Each row has two labels, one from each of two sets.
[ 21.8 -13.7   0.1  -6.4  -5.1   1.9 -11.3  -9.1  14.5  -0.3  -2.6  -6.4
 -11.4 -18.5   5.0   3.9   5.4   4.2  -9.1  -4.6  -4.0  -7.2  -8.6  -0.6
  -5.1   7.8  -1.3 -27.6 -11.6 -10.3   1.7  -5.7   0.2   9.4  13.0] | Zot/Beru
[-15.8  -4.1   3.2   4.6   3.7  -5.6  14.6   9.2  -3.5  -8.3  -5.5   9.3
  23.3  17.3   2.9   7.0 -13.0  -1.1   8.0  -9.8   3.1   5.6  -0.5  18.0
   3.3   1.0  -9.8  30.5   5.6  -0.9  -2.9   8.7   7.4  11.0   7.6] | vuz/zaze
[ 13.0  -6.2 -13.2  -0.1   1.1  -3.4  -2.1  11.8   1.3  -6.8   3.6  17.8
  32.5  13.7   3.1  -7.0  -3.7   2.5  -5.2 -12.1   1.8   4.4   5.7   3.2
  -1.3  12.5   3.3   6.0   4.2  -5.8 -15.2 -11.4   2.5 -14.7  -7.3] | veved/zaze
[ -4.4 -14.2  -5.5   7.4   0.9  -5.2   0.2   8.1  -1.5  -4.3   6.7   9.6
  34.6  12.2   0.1   2.8  -1.1 -10.0  -4.5 -17.3   4.4 -17.9   6.0   5.5
  -3.5  10.1  -3.9   4.0  13.0   1.0  -5.7   3.4  -0.1 -11.7 -12.4] | veved/Zabep
[-31.8 -10.8  15.6  -9.0  -3.1  -4.7  -0.2   9.2  14.8  -7.1   0.4  12.3
  11.0  13.7  -2.9   3.4   0.4   4.6   1.0  -5.4  -3.4  -4.0   1.2  14.9
  15.7   1.1  -2.9  17.5  -2.6   0.6  -3.3  -2.7  -0.4   2.5  -9.7] | fisid/Zabep
[  3.5 -10.3 -13.2  -1.7   1.8   0.9  -2.7  -1.3   0.1   7.3   2.0 -15.4
 -18.3  10.7   2.8   0.5  -3.0   0.0   6.1 -11.5   1.0  10.2  -2.4   2.8
 -14.5   2.6  -6.9  -6.0   4.4  -0.3  -0.2   8.7   5.8  14.8   7.6] | veved/Zabep
[  0.6  -3.2  19.2   6.2  33.4   1.3  25.4  -7.4  -4.1   9.8  -4.4  27.5
 -21.0   7.5   1.4   3.4  -1.6   2.6   6.7 -16.6  -3.5 -13.6   1.3   1.7
  -4.0   0.5  -4.4 -12.9  16.7  -5.7  -1.2  -4.1  11.9   6.1  -3.0] | vuz/Zabep
[-31.3  -4.0  19.6   6.8  25.6  -0.6  18.2  -2.6 -12.8  13.8  -4.1   6.5
   1.7   5.1   8.8  -1.1   2.7  -3.5  -4.1 -16.9  -1.8 -21.3  -2.5  10.6
 -64.1  -7.7  -1.8   1.2  17.6  -0.7   1.8   1.9   7.2  13.1 -13.5] | vuz/Zabep
[-10.8  34.7  14.9  -1.6   1.8   1.4  -4.9  -0.4   0.6  -2.1   2.8   3.9
  -6.0   1.2   0.3  -2.5   5.4   3.0  -5.5  -9.3   1.2  -6.9   0.3   6.0
  -7.4  -6.2  -5.4   6.4   4.0   0.0   1.0  13.7   4.5  15.9  -9.7] | vuz/Zabep
[ 43.6   2.4 -39.0   2.1  -5.4  -2.2  -1.1  10.3   4.8  -9.4  -1.6  18.5
  22.6  11.9   4.6 -12.6   1.5 -11.7   6.1  -5.7  -3.0  25.3   1.5   4.6
   9.7  21.6  -2.7  -3.4   2.0   0.0  -9.8  -1.2   4.5 -10.5  -2.5] | veved/zaze
[ 11.5  -0.5   8.1  14.4  20.0   0.6   1.2   7.4   3.3  -1.0   6.0   4.1
  57.5   6.1   2.4 -12.8  11.6  11.1 -12.5 -25.2   3.9   7.5   4.1  10.2
   0.4   9.9  -7.2   4.4  24.3  -8.5  -8.3   0.4  11.0   2.0  -7.4] | veved/Zabep
[  7.2  -7.0 -12.8   0.9  15.8   0.5  -0.5   2.8  -2.1  14.0   8.0 -11.6
  17.8  13.8   8.9   0.3  -4.1   5.7  -0.2 -18.1   2.1  21.7   0.6   4.3
  -3.1   4.1  -1.2   7.1  12.5  -8.3  -6.0   0.4  11.6  -2.9 -15.0] | veved/zaze
[-15.9  -4.9  11.2   8.1   9.4   3.1  13.7  -8.6 -17.1   6.7  -5.0  -3.9
 -19.5 -12.4  -1.9  11.4  -4.7   0.6  -0.4  -1.1   0.7 -28.0  -4.6   2.8
  -7.6  -8.4  -4.3 -16.2   8.2  -0.8   6.2  -3.4  -2.5   2.2   1.2] | vuz/Beru
